Read these off the table that follows. Counting starts at 0.
1) Find the entry in row 2 and column 2.
2) Find the entry at row 1, column 1.
3) Find the top-left entry.
4) Find the entry in the bottom-right corner.
5) Find the entry just left of the centre entry.
6) Find the entry directly above 108.
7) Find the entry at row 0, column 2.
8) Find the entry in row 2 and column 0.
[[134 123 126 116 122 121 130]
 [126 129 124 117 137 131 140]
 [128 128 108 129 120 138 130]
 [129 123 130 124 124 135 128]
 [125 135 132 138 130 127 127]
 [132 127 135 133 128 116 126]
 [115 136 154 134 133 131 111]
 [133 127 123 139 129 113 134]
 [133 122 133 134 139 117 131]
 [131 129 125 114 131 120 131]
 [127 130 123 117 132 131 129]
 [118 137 118 125 132 145 127]
 [126 131 122 129 143 122 133]]
1) 108
2) 129
3) 134
4) 133
5) 154
6) 124
7) 126
8) 128

[[135 158 147 129]
 [150 109 128 155]]
The entry just left of 158: 135
The bottom-right entry? 155
The entry just left of 129? 147

[[134, 121, 114, 129, 139, 116, 108],
 [149, 117, 113, 124, 113, 118, 129],
 [157, 121, 132, 147, 135, 109, 121],
 [155, 118, 115, 132, 120, 116, 121],
 [146, 122, 114, 121, 121, 123, 134],
 [124, 129, 109, 128, 131, 128, 120],
 [145, 120, 111, 128, 142, 112, 114],
 [149, 120, 128, 135, 150, 101, 120]]
Indices start at 0.
Find the entry in row 0 and column 1.
A: 121
The entry at row 2, column 0: 157
The entry in the bottom-right corner -> 120
The entry in row 1 and column 1 is 117
Find the top-right entry.
A: 108
The entry in row 2 and column 1 -> 121
The entry directly below 123 is 128
Find the entry at row 1, column 0.
A: 149
The entry in the top-left corner -> 134
The entry just left of 131 is 128
Find the bottom-left entry.
A: 149
The entry directly above the smallest entry -> 112
The entry just right of 155 -> 118
Find the entry just right of 146.
A: 122
Find the entry in row 2 and column 2.
A: 132
The entry directly below 115 -> 114
The entry directly below 111 is 128
The entry just left of 123 is 121
The entry directly below 139 is 113
Find the entry just right of 139.
A: 116
Find the bottom entry of the column that holds the smallest entry.
A: 101

[[115 113 127 149 129 119 122 119 134 117 123 117 133 130 111 140]
 [144 150 127 118 117 133 140 124 135 127 137 134 133 127 130 119]
 [120 117 128 133 134 124 121 130 127 129 122 125 125 127 128 132]
 [143 154 130 126 105 131 146 116 146 117 142 131 146 131 113 123]
 [120 117 128 144 121 120 126 119 136 118 124 121 135 129 110 135]
 [126 122 127 127 135 129 122 132 124 133 125 129 121 127 135 127]
 [139 149 129 117 115 135 139 125 133 129 138 135 136 131 130 119]
 [123 122 129 146 125 121 127 120 136 118 126 121 137 131 112 136]]
The third-last entry, reading row by row is 131
The first entry in the row that holds the smallest entry is 143
The entry directly above the largest entry is 117
Report the first entry, reading row by row.
Answer: 115
The entry in the bottom-left corner -> 123
Report the top-right entry.
Answer: 140
The largest entry: 154
The second entry on the main diagonal -> 150
Report the minimum.
Answer: 105
Report the entry directly above the smallest entry.
Answer: 134
The third smallest entry is 111
Report the bottom-right entry.
Answer: 136
Report the top entry of the column that holds the largest entry.
Answer: 113
The 3rd entry on the main diagonal: 128
Report the 3rd entry, reading row by row.
Answer: 127
Report the entry just right of the largest entry.
Answer: 130
The entry directly below the smallest entry: 121
Report the second entry on the diagonal from the top-right corner.
Answer: 130
Report the largest entry in the last row.
Answer: 146
Report the bottom entry of the column that holds the smallest entry.
Answer: 125
The third entry on the diagonal from the top-right corner is 127
Report the entry just left of the smallest entry.
Answer: 126
The smallest entry in the last row -> 112
The bottom entry of the column that holds the largest entry -> 122
